Each row is followed by its class.
-1, -20, -14, -23, -25, 28, 5, 6, -28, 19, -56, 12, -89, -10, 1, -51, 1, -52, 60, -42, -2, -32, 28, -36, 27, -13, 8, 51, -17, 22, 84, -1 => nin
85, 31, -26, -34, 6, -49, 51, -1, -2, -27, -22, -64, 17, 30, 10, 37, 36, 15, -24, -42, -36, 41, -1, 5, 2, -29, 1, -39, 22, -8, 60, -14 => gefe
6, -102, 15, 3, -64, 18, -68, -4, 51, -14, -20, 15, 32, 45, 2, -11, -27, 39, -1, -16, -42, 12, 39, 2, -60, -4, -16, 71, -21, 28, 68, 0 => neri
28, -33, 89, -17, -59, 10, -23, 10, 55, -31, 33, 6, 20, 22, -19, 59, -9, -11, -46, -11, 10, 13, 16, -11, 24, 29, -58, -14, -70, 76, 32, 32 => nav
44, -39, 97, -15, -62, 11, -20, 11, 64, -31, 32, 10, 25, 15, -12, 61, -7, -8, -51, -25, 9, 6, 12, -9, 29, 23, -58, -5, -65, 80, 36, 32 => Zikeg
10, -82, 29, -7, -51, 24, -77, -13, 54, -30, 3, 32, 32, 55, 4, 6, -35, 20, 4, -8, -47, 7, 25, 6, -48, -14, -18, 61, -12, 26, 72, 12 => pofi
7, -49, 2, 0, -23, 7, 9, 20, -30, 1, -38, -7, -71, 1, 2, -45, 19, -59, 55, -64, 2, -12, 25, -51, 10, -18, -16, 64, 11, 20, 55, 8 => Pur
3, -94, 35, -6, -60, 16, -88, -27, 46, -13, -7, 27, 28, 61, 2, 3, -21, 8, 4, -20, -46, 22, 31, -2, -66, -32, -14, 64, -11, 47, 81, 18 => neri
6, -1, -13, 3, -21, 24, 7, 5, -34, 14, -40, -27, -94, 2, -17, -45, 16, -72, 52, -60, 18, -14, 18, -61, 34, -25, -22, 54, 1, 23, 42, 9 => Pur
6, -85, 36, -5, -63, 21, -88, -17, 70, -26, 6, 22, 26, 44, -1, 7, -34, 11, 0, -9, -44, 10, 34, 7, -48, -10, -13, 60, 0, 45, 66, 19 => Zikeg
70, 52, -33, -52, -2, -34, 31, -8, -21, -6, -28, -37, -1, 39, 10, -6, 38, 8, -15, -32, -53, 29, -8, 16, 3, -32, 44, -35, 14, -6, 104, -13 => kurif
56, 40, -24, -50, 11, -55, 32, 2, -12, -30, -28, -31, 11, 45, 15, 2, 38, 17, -5, -43, -51, 41, 4, 3, -12, -33, 38, -42, 10, 15, 100, -16 => nav
30, -44, 93, -19, -44, 7, -15, 11, 61, -27, 28, 12, 17, 21, -11, 65, -26, -15, -48, -27, 21, 11, 16, -5, 25, 23, -57, -5, -63, 73, 32, 33 => gefe
15, -86, 21, -5, -54, 30, -93, -12, 28, -24, -14, 25, 16, 56, 9, 6, -56, 14, 15, -13, -60, 6, 7, 16, -33, -17, 7, 51, 3, 45, 87, -4 => nin
63, 34, -17, -41, -2, -46, 33, -9, -2, -19, -14, -60, 16, 32, 5, 30, 42, 14, -30, -30, -43, 47, -5, 3, -6, -39, 16, -51, 22, -5, 75, -4 => kurif
6, -93, 24, -3, -59, 33, -86, -16, 79, -14, -5, 34, 28, 50, 5, 0, -34, 14, -9, -7, -44, 12, 28, 5, -52, -5, -17, 67, -23, 49, 81, 12 => Dirat
56, -2, 3, -44, 24, -37, 32, 10, 22, -21, -27, -27, 2, 31, 14, 53, 11, 13, -13, -49, -13, 55, 23, -19, -2, -70, 41, -48, 14, -8, 71, -16 => nin
75, 20, -18, -46, 10, -36, 35, 1, 2, -30, -24, -47, 20, 29, 18, 26, 30, 20, -23, -40, -36, 48, 1, -7, 4, -39, 1, -56, 10, 3, 71, -10 => Lag
38, -18, 72, -25, -43, 3, -25, 12, 42, -35, 41, 8, 24, 34, -24, 53, -12, -26, -51, -30, 10, 14, 0, 11, 27, 44, -58, -3, -42, 82, 35, 28 => datos
9, -81, 32, -7, -49, 25, -76, -12, 54, -23, -4, 28, 21, 49, 6, 7, -44, 9, 2, -14, -39, 6, 34, 5, -42, -8, 0, 74, -4, 35, 88, 14 => gefe
-5, -88, 27, -12, -53, 13, -82, -30, 51, -10, -12, 35, 30, 62, 1, 2, -18, 12, -2, -10, -54, 13, 19, 13, -62, -26, -10, 56, -7, 58, 82, 14 => Dirat
39, -20, 75, -16, -32, 6, -20, 16, 30, -31, 40, 19, 27, 29, -20, 47, -6, -24, -53, -35, 8, 13, -3, 5, 31, 42, -53, -7, -54, 63, 42, 16 => mes
24, -44, 75, -4, -43, 8, -10, 23, 52, -41, 41, 10, 27, 27, -2, 54, -19, -10, -29, -28, 20, 9, 25, 13, 10, 19, -58, -15, -55, 63, 29, 42 => datos
44, -33, 82, -17, -42, -4, -21, 17, 42, -37, 48, 7, 30, 20, -23, 60, -6, -16, -53, -33, 13, 16, 9, 3, 28, 35, -47, -7, -32, 71, 22, 24 => Zikeg
-17, -22, -5, -13, -19, 7, 24, 5, -32, 16, -60, -12, -81, -11, -2, -53, 4, -42, 47, -44, -5, -34, 25, -39, 22, -12, -18, 62, -7, 19, 55, 4 => gefe
74, 41, -25, -45, -2, -35, 30, 3, -2, -19, -23, -32, 6, 41, 25, -1, 19, 21, -17, -39, -37, 33, 0, 20, -2, -37, 37, -46, 0, 19, 109, -7 => pofi
63, 34, -21, -63, 10, -36, 29, 5, -5, -23, -25, -40, 9, 39, 18, 7, 33, 18, -7, -35, -45, 42, 5, 0, 0, -40, 35, -51, 5, 11, 101, -8 => nav
60, 39, -32, -51, 7, -40, 38, 5, -14, -17, -26, -28, 9, 40, 14, -3, 48, 18, -10, -32, -49, 38, 7, -1, -8, -30, 45, -35, 2, 6, 97, -19 => nav
-9, -100, 29, -11, -62, 24, -65, -9, 43, -22, -24, 27, 41, 48, -1, -1, -24, 36, 3, -20, -49, 10, 36, 3, -52, -27, -12, 71, -7, 16, 70, 6 => fev
0, -2, -11, 9, -9, 8, 14, 14, -31, 9, -36, -34, -114, 5, -16, -45, 0, -75, 53, -64, 20, -21, 19, -65, 39, -34, -21, 60, 9, 4, 44, 9 => nin
20, -34, 88, -20, -58, 5, -20, 13, 56, -31, 34, 12, 21, 19, -19, 57, -9, -11, -43, -12, 10, 14, 18, -7, 20, 31, -59, -14, -73, 75, 36, 35 => nav
9, -76, 18, 6, -66, 22, -51, -13, 61, 0, -17, 9, 27, 47, -11, -4, -23, 31, -10, 0, -53, -4, 31, 12, -45, -15, -39, 77, -16, 0, 56, 10 => kurif
10, -49, 88, 7, -47, 11, -6, 20, 55, -5, 18, 3, 19, 13, -15, 50, -24, -3, -64, -15, 11, 12, 14, 2, 24, 3, -63, -13, -63, 47, 17, 19 => mes
57, 0, -2, -49, 25, -45, 51, 6, 23, -16, -34, -32, 26, 28, 20, 55, 14, 34, -14, -40, -14, 57, 14, -3, -11, -83, 32, -57, 11, -8, 56, -11 => datos
0, -95, 24, -10, -64, 32, -68, -12, 50, -18, -26, 25, 37, 44, 6, 2, -37, 38, 3, -14, -43, 7, 40, 8, -47, -25, -19, 70, -12, 21, 73, 13 => fev
8, -78, 37, -1, -57, 28, -83, -15, 30, -21, -8, 14, 13, 57, 2, 5, -54, 17, 3, -11, -51, 2, 13, 12, -25, -28, -7, 56, -5, 34, 89, 11 => kurif
38, -38, 77, -24, -30, 6, -32, 15, 9, -30, 38, 18, 29, 21, -3, 49, -18, -12, -44, -28, 8, 18, 9, 20, 27, 28, -27, -22, -34, 72, 48, 21 => neri
17, -91, 13, 1, -63, 23, -56, -14, 61, -5, -26, 18, 30, 41, -10, -7, -22, 31, 7, -16, -45, -3, 35, 7, -47, -17, -27, 69, -11, 22, 46, -3 => Zikeg
73, 33, -29, -50, 8, -37, 23, 5, -5, -23, -24, -28, 2, 39, 26, 10, 31, 8, -6, -43, -47, 40, -3, 5, -8, -35, 55, -36, 16, 12, 114, -16 => nin
56, -5, 9, -44, 16, -49, 24, -1, -1, -28, -29, -31, 23, 30, 16, 43, 29, 20, -18, -59, -26, 65, 11, -29, -17, -58, 34, -43, 12, 10, 71, -16 => neri
12, -82, 34, -3, -42, 31, -77, -10, 26, -23, -15, 21, 27, 53, 6, 4, -53, 19, 3, -19, -39, 12, 24, 3, -28, -33, -7, 35, 0, 34, 65, 10 => Lag
22, -53, 2, -18, -16, 9, 10, 14, -27, -4, -33, -9, -70, -1, 7, -31, -1, -63, 57, -73, 18, -5, 31, -58, 12, -23, -3, 62, 8, 22, 79, 19 => gefe
10, -46, 80, 4, -54, 13, -7, 19, 56, -13, 29, 9, 18, 9, -6, 52, -38, 3, -64, -6, 9, 15, 26, 23, 22, 4, -55, -30, -62, 60, 26, 26 => pofi
10, -54, 73, -9, -46, 16, -19, 10, 56, -8, 20, 9, 16, 10, -10, 47, -21, -10, -56, -12, 3, 17, 12, 10, 21, 5, -49, -23, -55, 66, 32, 21 => Dirat
-16, -27, 12, -19, -18, -1, -2, 6, -37, -13, -40, -19, -89, 5, -3, -33, -3, -53, 65, -67, 6, -1, 26, -81, 10, -43, 2, 54, 1, 7, 82, 23 => kurif
11, -46, 80, -13, -49, 15, -11, 14, 67, -11, 25, 4, 22, 12, -1, 58, -28, 5, -49, 3, 16, 12, 11, 15, 17, -2, -43, -25, -58, 64, 23, 32 => datos
2, -92, 11, 3, -60, 17, -60, -4, 61, -18, -21, 22, 16, 53, -8, 4, -25, 25, 9, -15, -47, 4, 41, 3, -54, -11, -12, 82, -10, 26, 69, -1 => nin
-2, -44, 82, 2, -56, 11, -11, 11, 51, -10, 7, 4, 14, 3, -18, 43, -37, -4, -60, -24, 16, 15, 10, 13, 31, 2, -53, -25, -54, 53, 12, 14 => fev
6, -5, -6, 3, -10, 30, 7, 7, -32, 14, -39, -20, -88, 1, -11, -42, 12, -63, 52, -55, 24, -24, 24, -57, 39, -27, -25, 52, -1, 16, 39, 9 => Pur
-5, -73, 25, -17, -73, 19, -78, -36, 40, -5, -12, 28, 9, 57, -2, 6, -25, 8, 4, 5, -61, 12, 25, 15, -52, -33, 0, 60, -9, 42, 91, 21 => kurif
3, -87, 17, 2, -67, 21, -74, -22, 55, -13, -12, 32, 9, 61, 3, -5, -35, 3, -3, -14, -44, 26, 36, 0, -53, -34, -9, 60, -19, 55, 83, 15 => Lag
61, 5, -4, -45, 14, -47, 49, 3, 14, -24, -32, -34, 30, 28, 21, 55, 24, 28, -15, -41, -23, 54, 17, 3, -14, -67, 29, -52, 17, 5, 65, -6 => datos
38, -27, 66, -20, -35, 3, -29, 16, 34, -34, 30, 16, 11, 23, -12, 51, -24, -21, -34, -27, 3, 7, -2, 13, 29, 43, -39, -13, -35, 69, 35, 16 => nin
6, -102, 25, -12, -53, 32, -72, -8, 44, -25, -10, 30, 46, 56, 7, 9, -27, 36, 9, -11, -52, 3, 37, 12, -54, -9, -32, 68, -21, 30, 78, 15 => mes
67, 10, 14, -37, 4, -26, 27, -6, 31, -13, -31, -35, 21, 31, 19, 64, 19, 20, -23, -39, -15, 59, 28, -7, -9, -77, 23, -60, 7, 13, 67, 2 => Pur
20, -40, 86, 4, -45, 21, -18, 20, 51, -31, 43, 7, 17, 25, -8, 51, -18, -26, -42, -34, 18, 14, 33, 1, 19, 13, -68, -16, -62, 56, 35, 47 => mes
21, -39, 96, -6, -53, 14, -15, 15, 53, -22, 36, 25, 21, 22, -10, 51, -21, -6, -53, -18, 18, 4, 12, -2, 23, 13, -58, -9, -81, 71, 41, 30 => pofi
-9, -83, 23, -12, -68, 20, -70, -28, 45, -7, -13, 45, 22, 54, 6, -4, -25, 16, 4, 2, -59, 8, 26, 24, -60, -29, -6, 52, -22, 53, 85, 12 => pofi
11, -88, 27, 3, -70, 18, -65, -15, 67, -16, -16, 12, 35, 41, -4, 10, -28, 37, -5, -9, -50, 6, 34, 3, -49, -20, -32, 67, -16, 36, 58, 7 => Zikeg
65, 22, -18, -50, 8, -38, 21, 0, 6, -20, -27, -36, 13, 39, 22, 7, 33, 14, -24, -47, -46, 42, 3, 3, -8, -36, 30, -44, 11, 20, 107, -10 => Dirat
28, -53, 96, -7, -56, 10, -22, 10, 54, -30, 28, 21, 27, 20, -12, 63, -12, -13, -54, -27, 9, 6, 14, 6, 24, 29, -61, -12, -67, 87, 42, 31 => Dirat
77, 21, -15, -40, 8, -44, 31, 4, 12, -36, -19, -49, 18, 36, 14, 47, 31, 17, -19, -47, -38, 47, 5, 0, -5, -36, 10, -49, 18, 9, 80, -11 => nin
53, 3, 14, -45, 10, -48, 41, 0, 8, -18, -30, -38, 25, 35, 13, 48, 24, 33, -25, -41, -36, 50, 7, -11, -9, -71, 19, -48, 8, -11, 71, -6 => kurif
0, -83, 31, -8, -65, 14, -83, -31, 57, -12, -6, 41, 29, 53, -2, 7, -24, 15, 9, -9, -45, 13, 31, 5, -65, -28, -6, 59, -13, 49, 68, 14 => Zikeg
18, -52, 88, -17, -53, 14, -18, 13, 39, -23, 31, 10, 21, 22, -8, 53, -19, -14, -39, -22, 0, 12, 28, 6, 14, 14, -59, -18, -52, 54, 33, 46 => kurif
-11, -13, -24, -6, -29, 11, 24, 9, -25, 23, -57, -3, -81, -9, 5, -69, 6, -42, 49, -38, 0, -32, 21, -27, 13, -10, -2, 56, -14, 30, 64, 2 => datos
-17, -20, 9, -19, -21, 11, -2, 6, -45, -15, -52, -19, -82, -1, 5, -47, 0, -47, 62, -75, 11, -9, 16, -80, 23, -38, -2, 48, -6, 22, 76, 18 => fev
45, 7, 2, -44, 19, -53, 51, 3, 22, -11, -38, -31, 25, 22, 14, 50, 17, 31, -17, -38, -12, 55, 13, -5, -16, -74, 36, -58, 11, -7, 50, -13 => datos
-12, -19, 0, -17, -15, -4, 7, 16, -40, -16, -41, -22, -89, 6, -8, -42, 0, -54, 72, -71, 23, -10, 18, -78, 15, -29, 1, 58, 0, 15, 64, 14 => datos
7, -88, 26, -4, -64, 17, -82, -26, 36, -11, -9, 34, 23, 56, 7, -1, -22, 6, 6, -17, -45, 23, 36, 11, -64, -31, 11, 60, -7, 50, 89, 16 => neri
61, 2, -8, -40, 23, -48, 53, 3, 9, -22, -30, -37, 18, 24, 13, 48, 27, 16, -18, -52, -19, 56, 19, -10, -8, -60, 37, -43, 23, -9, 66, -18 => gefe
70, 46, -5, -34, 15, -35, 38, 4, -6, -12, -31, -57, 10, 36, 4, 22, 16, 14, -35, -61, -11, 46, 14, -6, 15, -62, 19, -56, 26, -30, 55, -11 => fev
6, -79, 18, -9, -59, 18, -56, -4, 57, -17, -18, 7, 28, 49, -11, 4, -29, 31, 10, -11, -38, 11, 46, -1, -48, -18, -23, 60, -16, 19, 60, 16 => nav
76, 20, -10, -35, 0, -34, 29, 1, 5, -25, -18, -53, 30, 43, 8, 32, 33, 20, -29, -46, -39, 43, -4, 3, -3, -35, -11, -46, 3, 5, 68, -6 => mes
5, -2, -13, 0, -4, 19, 20, 0, -37, 14, -41, -38, -100, 1, -16, -45, 10, -70, 44, -58, 21, -28, 14, -66, 46, -19, -32, 59, 1, 17, 37, 2 => gefe
10, -47, 89, 1, -44, 18, -12, 18, 57, -7, 28, 4, 15, 14, -10, 55, -28, -6, -65, -4, 6, 11, 12, 9, 30, 2, -68, -14, -61, 48, 18, 25 => mes
8, -89, 38, -1, -58, 35, -88, -11, 65, -16, -1, 34, 39, 54, 3, 12, -27, 20, -5, 1, -48, 7, 34, 11, -51, -7, -20, 66, -7, 33, 61, 11 => Pur
33, -30, 86, -13, -42, 8, -24, 21, 39, -18, 32, 14, 22, 24, -15, 56, -23, -15, -57, -21, 11, 14, 7, 24, 33, 25, -48, -20, -39, 71, 28, 20 => Pur
